Each name stands for a flat space through zero: a line, a plane or more. A row that begins with a name and a colon came from that space; any other row is followed by the name of the space it lies nearest, among the names in its block.
z970_z90: [ 4.05  0.22 -3.83  0.59  1.39 -0.73 -3.92 -0.45 -1.85  0.76  3.92 -0.98
 -0.95 -0.64  1.91 -3.81 -1.54 -0.70 -2.15 -3.73  2.12]
z852_z329: [ 0.63 -1.10 -0.70  0.29  1.39  0.16 -1.42  2.97 -0.53  0.74  0.76  1.16
 -1.42 -2.17 -0.67 -0.05  1.23  0.41  0.19  1.54 -2.04]
z247_z803: [-1.37 -2.36 -2.31  0.15 -0.75  4.50  1.43 -0.45  1.21 -2.87 -1.53  0.53
  0.50 -1.04 -2.02 -0.77  1.40 -3.01 -0.14  4.15 -0.01]
z934_z528: [ 0.90  1.43  1.30 -2.26  0.02 -2.59 -0.05  4.05  5.29  2.32 -1.55  0.02
 -3.79 -2.77  0.12 -3.02 -0.85  0.21  1.84  1.92  0.11]
z970_z90: [-1.04  3.85 -2.14  1.58  4.65 -0.21  2.27 -2.69 -1.49  1.34  2.08 -0.46
 -1.26 -2.08  3.36  1.89  3.45 -0.14 -4.17  2.29 -2.30]
[-0.30 -0.47  0.70 -1.80  0.69  0.05  0.04 -0.97 -0.64  1.72 -1.02  0.75
 -1.02  1.19  2.95 -0.98 -1.34  2.44 -0.04 -1.25  0.33]
z247_z803
[ 0.19  1.26 -0.90  1.42  0.84 -1.10  0.17 -1.07  0.98  0.76 -0.95  0.80
 -1.81 -0.29 -1.10  0.58  1.86 -2.04 -0.33 -1.08  0.38]
z247_z803
z396_z172: [ 2.76  0.49  0.05  3.31 -4.48  4.14  2.45  0.32 -1.90 -0.84 -3.09 -1.85
  0.26 -0.46 -2.53  5.06  0.75 -3.22  2.88  1.03  3.85]
[ 1.70 -1.21 -3.56  3.37  0.47 -2.61 -1.36  0.13  0.36  0.03 -0.73 -1.67
 -3.84 -1.99 -3.54  0.91  3.45 -2.65 -1.41  2.43  0.43]
z247_z803
[-1.70  1.80 -0.98 -0.14 -1.93  0.18  1.33  1.56 -2.53 -0.36 -3.12  1.41
 -0.99 -0.24 -1.46 -1.77 -2.49  2.17 -0.87  2.27  1.40]
z396_z172
z441_z905: [-0.18 -0.75 -0.07 -0.21  0.83  1.62 -1.23 -2.55  2.09  0.69 -2.53  0.78
 -0.24 -0.09  1.03 -0.62  2.01 -0.71 -2.18  0.95  1.52]
z491_z942: [-3.45 -3.06 -1.51 -0.04 -0.43 -0.32  1.13  3.52 -0.09 -0.66 -0.61 -2.78
  0.95  4.25  0.43 -1.16 -2.51  0.12  2.30 -1.01  0.56]
z491_z942: [-3.00 -0.88 -1.78  0.26 -2.39  0.37  0.26  2.43 -3.07  0.25 -2.45 -0.39
  1.54  2.62 -0.77  1.63  0.30 -1.79  0.01 -0.11  0.36]
[ 3.47  4.29 -0.32  3.26  1.79 -1.62 -2.73  3.24  1.94  3.54  1.83 -4.31
  4.00 -1.04 -0.16  2.70 -0.89 -0.61 -2.76 -4.10  1.01]
z396_z172
[-2.76  1.37  0.57  1.18 -1.59  0.85 -0.72 -0.02 -1.80  0.36 -1.52 -0.52
  1.09  2.19 -0.50  1.98 -1.65 -1.62  1.38 -0.72  1.69]
z491_z942
[-0.32  0.14  0.79 -1.22 -0.26  0.64  0.89 -2.03 -0.44 -1.05  0.57 -1.66
  1.34  1.10 -1.29  0.13 -0.86  0.71 -0.69 -0.03  2.72]
z852_z329
[ 0.64 -1.16 -2.33  1.71  2.52  0.79 -2.91  3.55  0.36 -0.74 -0.41  2.17
 -3.18 -2.51  0.42  0.32  2.50 -1.91  0.57  3.08 -4.02]
z852_z329
z852_z329: [-0.73  1.52  2.16 -0.99 -1.97 -0.74  3.41 -2.50  0.24  0.28 -0.56 -0.94
  0.74  2.59 -0.40  1.28 -1.84  1.59 -0.65 -1.75  3.03]
[-2.35 -3.79  1.30  0.56 -1.17  0.05  3.56  1.16 -1.10 -1.19 -1.68 -0.69
 -1.38  2.90  2.55 -2.83 -0.09  0.57 -0.85 -0.99  1.46]
z491_z942
z247_z803: [-0.40 -1.68 -2.14 -4.71 -1.75  7.64 -1.61  2.30 -2.62 -5.34  1.51 -1.73
  6.89  4.34  1.39 -3.08 -4.36  6.08 -0.93  5.08  1.05]
z934_z528: [ 3.08  1.49 -0.78 -2.82  3.01 -1.66 -1.87  2.34 -0.99 -1.80  0.28 -2.47
 -0.30 -0.46 -0.88 -1.21 -1.41  0.87 -1.15 -2.35  0.52]
[ 0.96  0.41  4.25  0.40  0.40 -0.09 -0.37 -0.36  2.09 -1.30  1.47 -0.53
  1.86  3.90  0.92 -1.36 -6.51  0.45  1.99 -0.73  2.00]
z491_z942
[ 0.92  2.34  1.65 -1.10  1.54 -1.74 -1.34 -1.36 -3.70  3.37  2.91 -1.76
  1.04  5.54  3.98 -4.25 -4.89  8.33 -1.09 -2.00 -1.46]
z247_z803
z107_z482: [ 1.43  1.17 -1.96 -2.42 -0.38 -0.37 -2.26 -2.99 -1.52 -2.76  0.68 -0.34
 -1.27  3.08 -0.53  2.93  1.43  0.83 -1.31 -3.58  0.89]
z107_z482: [-2.34  5.43 -3.09 -4.79  3.76 -6.99  1.24  2.39 -3.05  1.31 -4.74 -0.54
 -2.75  3.01 -0.27 -6.46  3.95 -1.34 -3.94  0.06 -2.42]
[-0.40 -0.95 -2.30  0.38  2.88 -0.08 -1.31  3.34 -0.26 -1.20 -0.32  1.78
 -2.12 -3.16 -0.60  0.62  1.95 -1.13 -0.63  1.44 -2.44]
z852_z329
[ 0.20  3.47 -4.72  0.13 -1.69 -4.85 -0.70  0.03 -1.61 -2.46  4.75 -0.57
  0.11 -1.28  0.06  3.39  0.15  1.32  1.19 -3.57  2.83]
z970_z90
[-0.69 -1.03  0.79  2.53 -1.17  2.14 -1.72  1.09  3.95 -1.34  0.74  0.18
  2.69 -0.22 -2.82  2.74  1.79 -3.86  4.82 -3.65 -1.47]
z396_z172
[-0.31 -0.38  1.87  1.33 -2.40  1.86 -1.06 -1.20 -3.50  0.25 -2.61  5.06
  0.98 -0.59 -2.08  2.47 -1.53 -3.49  2.30 -0.06  1.98]
z396_z172
[ 1.39  3.30  0.31  0.00  0.17 -1.83 -1.64  0.44 -4.54  2.90 -1.09 -0.85
 -0.84 -0.54 -0.72  1.99 -2.86  1.56 -2.43 -1.16  2.14]
z396_z172
[ 1.23 -0.07 -2.01  0.91 -0.60 -1.59  0.43 -5.28 -0.31  3.76 -0.07 -2.79
 -2.74  1.42 -0.96 -5.46  0.08 -3.14  0.95  1.61  1.19]
z934_z528
[-2.82  1.67  0.82  0.86  1.07  0.81 -1.28  2.20  1.42 -0.54  1.19 -1.76
  2.08  0.02 -1.52  0.25  0.07  0.45 -0.12  0.17 -0.33]
z970_z90
[ 0.03 -1.91 -3.48  1.63  4.07  1.23 -4.66  5.19  0.57  1.18 -0.19  3.29
 -4.05 -4.22 -0.22 -0.29  3.92  0.10 -0.16  3.75 -6.15]
z852_z329
[-1.65  5.14 -3.24 -4.21  3.08 -2.05  2.95 -1.49 -1.87  1.14 -3.65 -2.76
 -3.21  2.85  0.38 -5.28  0.96 -0.50 -1.65 -2.81 -3.40]
z107_z482
[-0.43 -2.37 -0.73  0.28  0.10 -0.52  0.15  0.62  1.66  1.19 -0.51 -3.53
  1.47  0.59 -1.63 -0.11  1.04 -1.73 -0.57  1.48  2.24]
z441_z905
[-0.20  0.17  2.01 -0.91 -2.70 -0.41  3.71 -4.14 -0.03  0.34 -0.42 -3.91
  2.52  3.43  0.07  0.02 -2.63 -0.57  0.75 -1.89  4.21]
z852_z329
z396_z172: [ 3.54  3.31 -0.15  3.17  0.81  1.00 -1.06  0.93 -0.79  1.34 -0.29 -3.22
  2.91 -2.82  0.43  3.91 -1.40 -1.42 -2.22 -2.12  2.90]
[-0.31  2.09  1.61  4.16 -0.32  1.55 -0.91 -2.18 -2.15  2.89  2.49 -0.69
 -1.36  0.77 -0.78 -1.75 -1.88  1.79  2.61  2.81  2.44]
z934_z528
[ 3.14  1.64 -4.56  3.75  3.19 -4.53 -5.01  0.14 -1.94  2.13  4.02 -3.68
 -4.05 -0.19 -5.89 -2.04  1.84  2.60 -2.67  3.68  0.45]
z247_z803
[-0.79 -2.37  1.23  1.68 -1.90 -0.07 -0.97  1.84  0.17  1.71  0.50  1.55
  1.37 -0.50  0.70 -1.65  1.03  0.02  0.73  2.72  0.64]
z107_z482
[-0.93  0.02 -1.89  0.28  2.82  0.58 -2.07  3.47 -0.19 -0.70  0.82  2.27
 -4.29 -3.53 -0.57  0.36  2.00 -0.84  0.48  1.30 -4.00]
z852_z329
[ 0.04  1.50  0.78 -1.42 -4.20  0.49  0.59 -3.60  0.27 -0.20 -0.75 -2.17
  1.66  2.69  1.01  0.20 -1.18  0.03 -0.52 -0.93  3.64]
z852_z329
[ 0.96 -2.12 -2.70 -0.13  0.31 -4.19  0.56 -1.56  0.88  0.13 -3.16 -5.18
 -2.63 -2.94 -0.12 -1.53 -1.08  0.26  1.88 -5.42  0.75]
z934_z528
[ 5.11 -1.87  2.68 -5.03  1.21  0.95 -2.70 -4.23 -1.74  1.11  0.05 -1.55
 -1.62  0.55  3.19 -7.22 -1.04 -2.37 -3.80 -2.59 -1.82]
z970_z90
[ 2.27 -0.21  2.02  1.49  1.90  3.76 -2.23 -1.03 -3.04 -0.79  0.35 -1.51
 -0.86  0.27 -1.49  3.76  3.92 -1.87  5.74 -2.10  0.68]
z396_z172
[-0.25 -0.78 -2.18  1.30  2.73  1.33 -1.25  4.60  0.56  0.27  0.77  3.25
 -2.72 -2.82 -1.17  0.96  2.33 -0.07  0.41  2.56 -5.10]
z852_z329
[-1.91  1.35  0.04 -3.11  2.01 -2.39 -1.84  0.30  0.26  2.07 -0.19  1.30
 -0.62  1.13  0.15 -3.16 -1.27  1.99 -0.92  1.28 -1.54]
z396_z172
[ 0.83 -3.24 -0.20 -3.22  3.67 -0.73  2.79 -0.10  1.24 -1.79  1.11 -0.03
 -1.73 -0.45  2.47 -4.67 -1.22  0.55  0.46  1.89 -2.19]
z491_z942
[-3.69 -0.40  0.32 -1.00  0.63 -0.77 -1.62  2.40  0.99 -1.28 -1.25  2.10
  0.66  0.31 -1.68 -2.03 -1.78 -0.43  1.34  0.09 -0.22]
z396_z172
[-2.66  3.46 -1.46 -1.54  1.96 -0.22  2.60  0.41  0.18  1.92 -0.89 -3.14
 -0.11 -0.07  0.33 -3.18 -0.48  1.69  0.95 -1.31 -2.37]
z107_z482
[-0.31 -0.10  3.84 -1.15 -3.76 -0.65  3.46 -5.18 -0.65  0.69 -1.15 -3.19
  3.92  4.18  1.03  0.58 -3.36  0.34  0.51 -2.84  5.38]
z852_z329
[ 1.25 -1.30 -1.42 -0.46  0.02 -1.99 -0.39  2.07 -0.47  0.52 -1.89  2.34
  0.34  0.87 -0.02 -2.70  1.32 -3.15 -2.14  1.59  1.43]
z107_z482
[-0.89 -4.30 -1.25  2.17 -4.11 -2.76  0.19  1.37  3.82  2.35  2.05 -3.68
  0.10 -3.61 -3.42 -0.41  1.27 -0.84 -2.62 -3.23 -2.57]
z441_z905
[ 0.71 -3.95  7.47 -1.20 -0.83  0.78  5.26 -0.59 -0.94 -0.97 -1.65  0.38
 -1.66  1.90  5.97 -5.38 -1.17  3.91 -3.17 -1.97 -1.50]
z491_z942
[ 0.27  1.53  0.16  0.51  1.81 -2.57 -0.80  0.66  1.40  2.67  2.14 -1.78
  0.85  0.88  1.83 -1.40 -0.74  2.11 -2.02 -0.77 -1.13]
z396_z172
[ 2.30 -0.60 -1.73 -0.24  0.15 -1.11  1.87 -2.31 -0.37 -1.99  1.18 -2.89
 -1.28 -1.26  4.59 -2.55  0.62  1.34 -5.82  1.39 -0.95]
z396_z172
z441_z905: [ 0.09 -1.32  0.98  2.39 -1.25 -0.77  0.22  0.64  1.55  0.18  0.55  1.40
 -0.23 -0.79 -0.63 -1.53  0.75 -0.59  1.01 -1.79 -1.95]
[ 1.75  1.65  0.43  2.53  0.59  0.17 -2.46 -0.24  0.08  2.58  2.24 -4.68
 -2.60 -0.70 -2.12 -3.73 -2.25  1.60  4.31  0.08  2.67]
z934_z528
[ 0.46  0.47 -0.09 -1.70 -2.23 -0.39  0.68 -1.90  0.31 -0.46 -0.17 -0.83
  1.40  1.61  0.59 -0.61 -0.50  1.22  0.56 -1.06  0.89]
z852_z329
[-2.32  0.16 -0.77 -2.19 -0.78 -0.08  1.17 -1.80  0.33 -2.41  2.59 -2.62
  0.58 -2.55  1.34 -2.40  0.78 -0.14 -1.18 -2.64 -2.44]
z970_z90
[ 1.50  1.77 -1.03  3.68  1.99  0.73 -3.27  1.99  0.30  1.43 -0.20 -0.86
  0.78  0.43 -0.21  1.36 -0.31  1.73 -0.97  0.23  3.54]
z970_z90
[ 0.13 -0.87 -2.46  1.42  2.85  0.72 -1.83  4.34  0.76 -0.13  1.06  2.26
 -2.61 -3.05  0.19  0.25  2.28  0.68 -0.30  2.27 -3.15]
z852_z329

Rows lie near named flat spaces through zero. A row that begins with a name and a colon came from that space; any other row is followed by the name of its block's space that it lies nearest.
z35z816: [-1.57 -1.48  1.09 -1.54  2.61 -0.64  1.15 -1.79 -1.39 -0.96  0.00  1.29
  2.21  2.89  1.22 -0.53 -7.48  2.15 -2.15  2.92  0.11]
z831z814: [-1.10  1.59  0.24  2.11  0.47 -2.34  0.35  1.01 -1.29 -0.19 -1.61  0.57
 -2.55 -0.47  1.50 -0.88  0.08 -1.25 -0.24  1.66  0.42]
z536z436: [-0.82 -2.20 -0.66  2.49  1.94 -0.36  1.19 -0.72 -0.11 -1.52 -1.52 -0.79
 -0.65 -0.99 -1.04 -0.01 -0.48 -0.57 -0.47  2.16  0.59]
z265z74: [-1.95  1.59 -1.90  9.91 -2.59 -0.34 -0.62 -1.62 -0.04  0.36 -3.28 -1.33
  1.40 -1.04 -0.04 -0.94 -0.75 -0.63 -2.96 -0.26  0.11]
[-0.50 -0.69  1.51 -0.87  1.27  2.30  2.48  4.06 -0.39  0.41 -0.25  0.82
  0.59 -1.44  3.24  0.69 -1.84 -0.58  0.51 -1.16 -0.64]
z35z816
z690z847: [-2.15  1.81  0.97  4.53  2.84  1.37  0.94  0.78 -1.71 -2.35  0.35 -2.88
  0.24  1.54  0.41 -0.59  0.67  1.16 -3.50 -1.83 -0.72]
z518z351: [-4.25 -1.28 -0.56 -0.59  1.44 -2.66 -1.44 -0.82 -0.78  0.25 -4.99  0.58
  2.81  3.46 -0.01 -0.51 -1.19 -1.60 -1.45  1.39  0.57]
z35z816: [ 2.25  2.12 -0.10 -0.02  2.26  5.22  1.65  6.14  2.61  1.83  1.57  4.03
 -6.22 -2.13  3.14  0.47  1.76 -3.02  5.44 -1.89  4.20]
